Here is a tiny trained network, its code and every weight. The questions are about switching its units off for an input and a class, where a switched-off unit gives its printed mean instead of its output.

import numpy as np


def w(rows, s, z=0):
    codes = np.array(rows[::2]) - 128.0
    scale = np.full(codes.shape[1], s)
    scale[-1] = z or s
    return codes * scale


def norm(h):
    return h / np.sqrt((h * h).mean(-1, keepdims=True) + 1e-5)


def f(y):
    return y / 2 * (1 + np.tanh(0.7978845608 * (y + 0.044715 * y**3)))


def log_softmax(a):
    a = a - a.max(-1, keepdims=True)
    return a - np.log(np.exp(a).sum(-1, keepdims=True))


def net(x, mask):
    res = np.array(x, float).reshape(1, 2) / 4 @ E
    u = 0
    for l in range(3):
        y = f(norm(res) @ A[l][:, :-1].T + A[l][:, -1])
        res = res + np.where(mask[u : u + 5], y, B[l][:, -1]) @ B[l][:, :-1]
        u += 5
    return log_softmax(norm(res)[-1] @ U[:, :-1].T + U[:, -1])


A, B = {}, {}
E = w([
[2,126,116,122,170,135,179],'x0',
[87,139,123,250,49,103,135],'x1',
],0.0085)
A[0] = w([
[99,70,133,189,60,3,160,198],'L0N1',
[126,152,83,69,114,166,110,194],'L0N2',
[110,107,95,174,61,84,160,35],'L0N3',
[78,95,81,141,170,145,162,124],'L0N4',
[103,148,193,176,105,66,65,2],'L0N5',
],0.0059,0.0066)
B[0] = w([
[178,81,174,54,155,167,116,253],'L0N1',
[223,55,190,207,135,184,199,202],'L0N2',
[190,118,151,125,121,54,241,133],'L0N3',
[185,200,197,143,144,2,48,177],'L0N4',
[124,192,43,168,26,149,135,113],'L0N5',
],0.0052,0.0051)
A[1] = w([
[104,117,123,204,34,128,181,5],'L1N1',
[173,137,181,156,149,89,101,189],'L1N2',
[157,193,130,169,181,64,142,133],'L1N3',
[113,51,182,104,97,232,160,124],'L1N4',
[2,209,61,113,130,138,142,50],'L1N5',
],0.0091,0.0025)
B[1] = w([
[140,68,214,75,208,203,254,208],'L1N1',
[25,158,104,143,73,75,142,254],'L1N2',
[41,148,86,148,23,90,113,145],'L1N3',
[8,140,97,159,105,95,179,240],'L1N4',
[179,195,80,141,202,114,16,220],'L1N5',
],0.0089,0.0041)
A[2] = w([
[139,57,106,54,170,215,174,120],'L2N1',
[166,86,201,184,161,178,212,1],'L2N2',
[224,123,172,184,70,59,69,66],'L2N3',
[118,132,110,39,146,184,103,126],'L2N4',
[77,145,49,177,247,104,84,27],'L2N5',
],0.011,0.0055)
B[2] = w([
[134,77,216,208,162,161,189,254],'L2N1',
[111,57,217,156,221,98,237,194],'L2N2',
[134,169,51,70,147,147,33,210],'L2N3',
[68,114,126,186,119,101,178,185],'L2N4',
[233,160,51,46,42,130,3,250],'L2N5',
],0.011,0.0065)
U = w([
[204,46,225,191,242,207,253,109],'0',
[212,193,41,64,163,190,42,234],'1',
[35,202,66,184,46,54,205,2],'2',
],0.013,0.0069)

Each question gives the input, the list of numbers given to net, and the class t.
The units are the neurons (one row each of A and B). Each row of codes is followed by its name. A weight is (code - 128) times the scale printed after its matrix; where a second scale follows, it is the last column's (A, B and U).
mask holds one flag per neuron, layer by layer. A switched-off neuron (its flag False) gives its mean, the last column of its row in B, instead of its output. The means were averaged over made-up inputs and are rounded, as every weight is.
A unit's drop is (log p(t) with every unit on - log p(t) with that unit switched off) / (log p(t) with every unit on - log p(t) with every unit switched off).
The circuit of an input: a set's keep is (log p(t) with only the set's units on - log p(t) with every unit switched off) / (log p(t) with every unit on - log p(t) with every unit switched off). Starting from the 12 units with the biggest drops (on a tie, the unit counted first), units are removed one at a time, each time the one whose removal leaves the highest keep (on an exact tie, the one counted first), for as long as the keep stays at least 0.8.
circuit, biggest first: the units of the circuit, biggest drop first
k most important neurons: the k neurons with the biggest drops, biggest first
drop of u: that unit's drop, to one decimal
input [3,-1], class 2: circuit, biggest first => L0N4, L1N3
input [-2,8], class 0: circuit, biggest first => L1N1
input [7,-6], class 1: 2 most important neurons => L0N1, L2N5
input [7,6], class 1: circuit, biggest first => L1N5, L2N5
input [1,3], class 2: 2 most important neurons => L0N1, L2N1
input [-7,8], class 0: 2 most important neurons => L1N1, L0N4
input [-2,2], class 2: 2 most important neurons => L0N1, L1N4
input [-1,2], class 2: 2 most important neurons => L0N1, L1N4
input [2,-2], class 2: drop of L1N5 => 0.1
input [-5,8], class 0: drop of L1N1 => 8.2
input [-1,-1], class 2: drop of L1N5 => 0.2
